Below is a small trained network, with its code and all its weights. Each question gives an input and a class and asks what happens when units are switched off, that is, made to give their printed mean instead of their output.

import numpy as np


def w(rows, s, z=0):
    codes = np.array(rows[::2]) - 128.0
    scale = np.full(codes.shape[1], s)
    scale[-1] = z or s
    return codes * scale


def f(y):
    return y / 2 * (1 + np.tanh(0.7978845608 * (y + 0.044715 * y**3)))


def log_softmax(a):
    a = a - a.max(-1, keepdims=True)
    return a - np.log(np.exp(a).sum(-1, keepdims=True))


def net(x, mask):
    res = np.array(x, float).reshape(1, 7) / 4 @ E
    y = f(res @ A[0][:, :-1].T + A[0][:, -1])
    res = res + np.where(mask, y, B[0][:, -1]) @ B[0][:, :-1]
    return log_softmax(res[-1] @ U[:, :-1].T + U[:, -1])


A, B = {}, {}
E = w([
[72,62,157,41,140,159,202,48,119,145],'x0',
[174,193,197,51,117,173,112,125,102,22],'x1',
[89,182,118,92,91,178,121,144,254,143],'x2',
[223,126,144,79,81,73,247,180,160,159],'x3',
[131,131,126,129,130,127,129,127,129,128],'x4',
[143,179,195,204,181,110,155,56,168,155],'x5',
[129,126,131,123,123,119,123,123,128,132],'x6',
],0.0065)
A[0] = w([
[75,72,185,65,125,172,213,30,131,139,116],'n0',
[97,83,68,167,134,119,139,122,144,221,102],'n1',
[29,133,127,164,170,197,8,81,81,88,43],'n2',
[101,67,9,66,50,153,96,213,74,108,138],'n3',
[172,89,143,122,152,77,125,104,31,75,108],'n4',
[192,217,130,202,101,83,62,188,148,94,109],'n5',
[82,78,86,168,135,101,149,142,155,194,36],'n6',
[231,142,168,71,96,69,225,181,133,166,3],'n7',
[88,217,108,72,80,236,119,145,255,171,112],'n8',
[84,95,45,149,127,77,138,114,142,213,89],'n9',
[165,192,194,61,124,178,128,114,114,26,47],'n10',
[142,211,186,212,163,118,170,56,147,172,106],'n11',
],0.0065,0.0055)
B[0] = w([
[48,41,26,126,101,124,9,240,155,98,238],'n0',
[125,214,200,110,114,190,91,172,98,121,194],'n1',
[111,185,39,88,17,87,255,43,168,210,247],'n2',
[95,110,222,191,145,95,190,56,200,34,250],'n3',
[171,127,151,192,186,162,129,123,74,194,191],'n4',
[69,55,32,133,126,97,70,196,112,104,216],'n5',
[69,210,161,154,33,193,103,205,93,120,156],'n6',
[83,165,40,117,18,116,198,84,141,168,197],'n7',
[226,35,138,203,237,167,174,73,27,181,253],'n8',
[107,213,207,117,116,182,93,177,78,124,191],'n9',
[80,235,172,124,78,197,94,226,62,161,199],'n10',
[50,68,181,170,95,114,153,101,191,17,206],'n11',
],0.0072,0.0051)
U = w([
[111,200,26,96,35,106,238,75,155,209,69],'0',
[106,245,219,106,91,210,79,198,85,134,70],'1',
[135,112,137,109,146,116,121,119,140,125,255],'2',
[88,28,22,118,117,117,38,199,141,96,65],'3',
[102,88,231,154,123,102,187,78,192,1,59],'4',
[195,62,143,166,205,156,161,92,38,214,115],'5',
[146,131,145,92,142,104,111,114,156,144,237],'6',
],0.0093,0.011)

Each question gives the input, the list of numbers given to net, and the class t.
The units are the neurons (one row each of A and B). Each row of codes is followed by its name. A weight is (code - 128) times the scale printed after its matrix; where a second scale follows, it is the last column's (A, B and U).
mask holds one flag per neuron, in row order. A switched-off neuron (its flag False) gives its mean, the last column of its row in B, instead of its output. The means were averaged over made-up inputs and are rounded, as every weight is.
A unit's drop is (log p(t) with every unit on - log p(t) with that unit switched off) / (log p(t) with every unit on - log p(t) with every unit switched off).
The circuit of an input: a set's keep is (log p(t) with only the set's units on - log p(t) with every unit switched off) / (log p(t) with every unit on - log p(t) with every unit switched off). Starting from all 12 units, units are removed one at a time, each time the one whose removal leaves the highest keep (on an exact tie, the one counted first), for as long as the keep stays at least 0.8.
units of the circuit, in order: the units of the circuit, biggest drop first
unit that matters most: the unit with the biggest drop
k most important neurons: the k neurons with the biggest drops, biggest first
drop when u is switched off: that unit's drop, to one decimal
input [-8,-3,-6,-4,-6,2,8], class 3: unit that matters most -> n5
input [1,3,8,-6,-1,7,6], class 5: 2 most important neurons -> n8; n3
input [4,-8,-5,4,2,-3,-2], class 1: 3 most important neurons -> n9; n1; n6
input [6,-8,4,-1,2,-7,3], class 1: 3 most important neurons -> n9; n1; n6
input [-2,4,-7,8,8,4,-7], class 0: 2 most important neurons -> n7; n8
input [-8,1,-4,-2,6,7,-2], class 3: 2 most important neurons -> n5; n3
input [-6,4,-6,3,-1,3,-6], class 3: 2 most important neurons -> n5; n8
input [-6,-2,-7,-7,3,3,-2], class 0: 3 most important neurons -> n2; n8; n0
input [6,-4,5,1,-1,7,-7], class 4: 3 most important neurons -> n11; n5; n10
input [7,-6,-7,-6,2,2,-4], class 3: 2 most important neurons -> n0; n8
input [0,8,-8,1,4,5,-8], class 1: 2 most important neurons -> n10; n8
input [6,3,7,6,2,4,2], class 5: 2 most important neurons -> n8; n2
input [-7,-3,-6,-7,-6,-1,3], class 0: 3 most important neurons -> n2; n0; n8
input [0,1,-3,2,-2,-4,-2], class 4: units of the circuit, in order -> n3; n0
input [-6,-4,-6,5,0,5,1], class 3: units of the circuit, in order -> n5
input [7,-1,-5,8,0,7,5], class 0: 2 most important neurons -> n7; n3
input [4,7,1,0,-4,5,-3], class 1: 2 most important neurons -> n10; n3
input [-8,0,-1,-4,3,2,-5], class 3: drop when n5 is switched off -> 0.9
input [-5,-6,5,5,-5,-8,3], class 4: drop when n5 is switched off -> 0.0
input [1,-2,8,0,0,-2,-2], class 5: drop when n8 is switched off -> 0.6
input [7,0,2,3,0,0,2], class 3: units of the circuit, in order -> n0
input [0,3,3,-7,6,2,-7], class 0: drop when n2 is switched off -> 0.8
